Below are the code and all the weights of a small trained network. Each question names an input and a target symbol and asks about switching units off, where a switched-off unit gives its printed mean instead of its output.

import numpy as np


def w(rows, s, z=0):
    codes = np.array(rows[::2]) - 128.0
    scale = np.full(codes.shape[1], s)
    scale[-1] = z or s
    return codes * scale


def f(y):
    return np.maximum(y, 0)


def softmax(a):
    e = np.exp(a - a.max(-1, keepdims=True))
    return e / e.sum(-1, keepdims=True)


def log_softmax(a):
    a = a - a.max(-1, keepdims=True)
    return a - np.log(np.exp(a).sum(-1, keepdims=True))


def net(x, mask):
    ids = ['αβδζθμπτφω'.index(c) for c in x.split()]
    T = len(ids)
    res = E[ids] + P[:T]
    u = 0
    for l in range(2):
        q, k, v = (res @ M[l].T for M in (Q, K, V))
        z = softmax(np.where(np.tri(T) > 0, q @ k.T / 2**0.5, -1e9)) @ v
        res = res + np.where(mask[u], z, O[l][:, -1]) @ O[l][:, :-1]
        u += 1
        y = f(res @ A[l][:, :-1].T + A[l][:, -1])
        res = res + np.where(mask[u : u + 12], y, B[l][:, -1]) @ B[l][:, :-1]
        u += 12
    return log_softmax(res[-1] @ U[:, :-1].T + U[:, -1])


Q, K, V, O, A, B = {}, {}, {}, {}, {}, {}
E = w([
[131,79,38,185,161,115],'α',
[141,160,138,153,192,139],'β',
[88,129,77,115,135,142],'δ',
[97,150,101,88,204,148],'ζ',
[20,135,98,121,55,174],'θ',
[97,213,171,53,203,197],'μ',
[112,118,89,147,99,134],'π',
[150,122,89,191,148,131],'τ',
[133,223,184,125,153,141],'φ',
[149,3,188,128,145,80],'ω',
],0.016)
P = w([
[197,141,152,154,126,254],'0',
[51,121,123,103,180,168],'1',
[47,125,143,119,146,141],'2',
[39,131,155,129,133,127],'3',
[44,130,162,137,117,115],'4',
[48,130,160,127,127,98],'5',
[52,130,160,121,124,90],'6',
[57,135,169,138,113,84],'7',
[59,133,159,126,116,74],'8',
[57,139,162,127,102,72],'9',
[66,140,164,137,97,69],'10',
[82,151,172,143,75,73],'11',
],0.0092)
Q[0] = w([
[164,239,112,95,101,132],'L0H0',
[74,49,255,100,137,101],'L0H0',
],0.0075)
K[0] = w([
[68,192,182,105,150,56],'L0H0',
[223,157,162,95,61,255],'L0H0',
],0.0061)
V[0] = w([
[2,149,144,54,130,111],'L0H0',
[69,103,32,141,138,160],'L0H0',
],0.0087)
O[0] = w([
[16,87,152,23,148,152,253],'L0H0',
[111,255,147,61,199,145,205],'L0H0',
],0.0092,0.0043)
A[0] = w([
[131,197,98,137,103,105,254],'L0N0',
[110,197,39,133,132,100,124],'L0N1',
[123,59,119,118,99,106,186],'L0N2',
[138,153,124,158,169,159,95],'L0N3',
[83,153,92,111,157,135,66],'L0N4',
[151,222,133,95,96,123,62],'L0N5',
[90,81,2,125,78,156,163],'L0N6',
[134,134,167,182,130,67,236],'L0N7',
[142,181,103,89,160,151,98],'L0N8',
[112,196,119,72,116,176,106],'L0N9',
[133,139,75,199,146,51,147],'L0N10',
[103,81,150,88,177,70,106],'L0N11',
],0.0099,0.0055)
B[0] = w([
[42,123,150,103,148,165,213],'L0N0',
[70,106,179,100,59,151,185],'L0N1',
[85,62,171,132,162,159,150],'L0N2',
[138,145,78,118,92,152,150],'L0N3',
[220,139,186,146,159,126,221],'L0N4',
[152,68,124,179,182,121,147],'L0N5',
[158,189,139,163,186,139,182],'L0N6',
[111,121,130,2,154,100,180],'L0N7',
[172,116,148,155,113,123,190],'L0N8',
[186,92,101,155,138,46,255],'L0N9',
[121,111,176,65,150,111,160],'L0N10',
[25,139,83,176,40,199,204],'L0N11',
],0.0079,0.008)
Q[1] = w([
[215,223,54,165,140,59],'L1H0',
[1,119,214,30,172,221],'L1H0',
],0.007)
K[1] = w([
[86,253,88,157,135,125],'L1H0',
[110,5,175,67,129,153],'L1H0',
],0.007)
V[1] = w([
[68,2,110,200,91,155],'L1H0',
[16,217,115,93,70,226],'L1H0',
],0.0062)
O[1] = w([
[231,155,76,102,77,133,166],'L1H0',
[136,62,111,83,147,247,251],'L1H0',
],0.014,0.002)
A[1] = w([
[127,171,107,2,113,115,254],'L1N0',
[63,83,152,123,199,178,175],'L1N1',
[113,100,58,182,100,208,142],'L1N2',
[206,185,175,191,202,159,170],'L1N3',
[41,126,212,103,183,111,162],'L1N4',
[58,87,179,147,214,149,103],'L1N5',
[80,109,106,5,105,213,113],'L1N6',
[107,187,155,160,129,167,180],'L1N7',
[51,173,139,149,139,154,122],'L1N8',
[140,111,178,233,136,134,223],'L1N9',
[20,162,105,195,105,79,145],'L1N10',
[119,214,145,80,101,78,172],'L1N11',
],0.0074,0.0064)
B[1] = w([
[40,73,124,199,95,141,206],'L1N0',
[186,103,201,246,134,144,250],'L1N1',
[188,57,132,116,203,157,150],'L1N2',
[83,159,63,105,129,154,144],'L1N3',
[149,80,80,70,95,137,246],'L1N4',
[179,116,144,165,96,137,225],'L1N5',
[118,255,230,83,112,30,229],'L1N6',
[116,59,68,128,110,120,170],'L1N7',
[157,92,74,90,106,105,185],'L1N8',
[131,162,131,88,217,190,150],'L1N9',
[208,136,177,103,206,134,166],'L1N10',
[145,78,81,151,166,176,165],'L1N11',
],0.0069,0.017)
U = w([
[183,81,143,212,145,194,211],'α',
[96,111,174,171,58,67,202],'β',
[12,185,169,136,57,80,179],'δ',
[54,180,149,82,57,90,148],'ζ',
[191,195,188,74,125,128,3],'θ',
[193,129,120,62,75,135,63],'μ',
[2,76,51,86,107,115,164],'π',
[129,115,123,44,163,82,81],'τ',
[148,88,83,187,28,122,70],'φ',
[201,199,184,188,112,71,18],'ω',
],0.0061,0.0053)

Each question gives the input, a string of symbols that net reads in full, and the target symbol t.
The units are the heads (2 rows each of Q, K, V and O) and the neurons (one row each of A and B). Each row of codes is followed by its name. A weight is (code - 128) times the scale printed after its matrix; where a second scale follows, it is the last column's (O, A, B and U).
mask holds one flag per unit, layer by layer, with each layer's heads first. A switched-off unit (its flag False) gives its mean, the last column of its rows in O or B, instead of its output. The means were averaged over made-up inputs and are rounded, as every weight is.
A unit's drop is (log p(t) with every unit on - log p(t) with that unit switched off) / (log p(t) with every unit on - log p(t) with every unit switched off).
The circuit of an input: a set's keep is (log p(t) with only the set's units on - log p(t) with every unit switched off) / (log p(t) with every unit on - log p(t) with every unit switched off). Starting from the 12 units with the biggest drops (on a tie, the unit counted first), units are removed one at a time, each time the one whose removal leaves the highest keep (on an exact tie, the one counted first), for as long as the keep stays at least 0.8.
units of the circuit, in order: the units of the circuit, biggest drop first
most important unit: the unit with the biggest drop
top k neurons: the k neurons with the biggest drops, biggest first
k most important neurons of layer l: the k neurons of layer l with the biggest drops, biggest first
input μ τ α φ π ω π μ ω ζ ζ ω, target μ: units of the circuit, in order -> L1H0; L0N11; L1N1
input τ μ μ π τ π ω ζ δ β τ, target τ: 2 most important neurons of layer 1 -> L1N10; L1N1
input μ φ μ φ ζ τ α π τ α δ τ, target δ: top neuron -> L1N6
input π μ τ π ω φ, target π: 4 most important neurons of layer 1 -> L1N1; L1N6; L1N5; L1N11
input φ θ φ α β α μ φ ω φ π π, target φ: units of the circuit, in order -> L0H0; L1H0; L1N6; L1N11
input θ μ φ θ ω ζ π μ δ α ζ φ, target θ: 4 most important neurons of layer 0 -> L0N11; L0N9; L0N2; L0N4
input φ μ φ α φ α ζ ω, target φ: units of the circuit, in order -> L0H0; L1H0; L1N6
input ω δ φ θ, target ω: units of the circuit, in order -> L0H0; L1H0
input ω π δ μ β β π δ π ζ β φ, target ω: top 3 neurons -> L1N10; L0N11; L0N2
input μ π π θ δ π θ ζ ω α α μ, target μ: units of the circuit, in order -> L1H0; L0N11
input δ τ α φ π α φ θ, target α: units of the circuit, in order -> L1H0; L0H0
input π π π β φ ω π δ π δ, target π: units of the circuit, in order -> L1N1; L1N6; L1H0; L1N5
input α α α φ, target α: units of the circuit, in order -> L1H0; L0H0; L1N1
input τ δ φ α π μ φ ω ζ ζ φ α, target τ: most important unit -> L1H0
input φ μ ω π τ, target φ: 2 most important neurons of layer 1 -> L1N6; L1N0
input ζ π θ, target α: top 3 neurons -> L0N6; L0N4; L1N1
input ω φ μ β ζ φ φ θ, target ω: units of the circuit, in order -> L0H0; L1H0; L1N10
input π φ φ φ μ φ φ θ δ, target α: top 2 neurons -> L0N6; L1N2
input φ ω θ δ μ δ φ φ, target φ: top 4 neurons -> L1N6; L0N2; L1N11; L1N0
input θ π π ω ω α φ α ω α ζ, target θ: units of the circuit, in order -> L1N6; L1H0; L0N11; L0H0
input β θ π τ π β β ζ δ μ, target α: most important unit -> L0N5
input φ δ ω μ τ τ φ α, target φ: units of the circuit, in order -> L1H0; L1N6; L0N2
input ω φ α φ φ ζ δ τ, target ω: units of the circuit, in order -> L0H0; L1H0; L0N2
input δ μ θ π φ, target α: top 2 neurons -> L0N4; L1N6
input μ μ τ τ θ ω π, target μ: 3 most important neurons of layer 1 -> L1N1; L1N2; L1N6
input ω φ μ α μ φ τ ζ ζ α φ ζ, target ω: top 2 neurons -> L1N10; L0N11
input θ τ ω ω τ ζ ω π ζ φ τ π, target θ: most important unit -> L1N6
input τ α ζ θ μ, target α: 2 most important neurons of layer 1 -> L1N6; L1N1
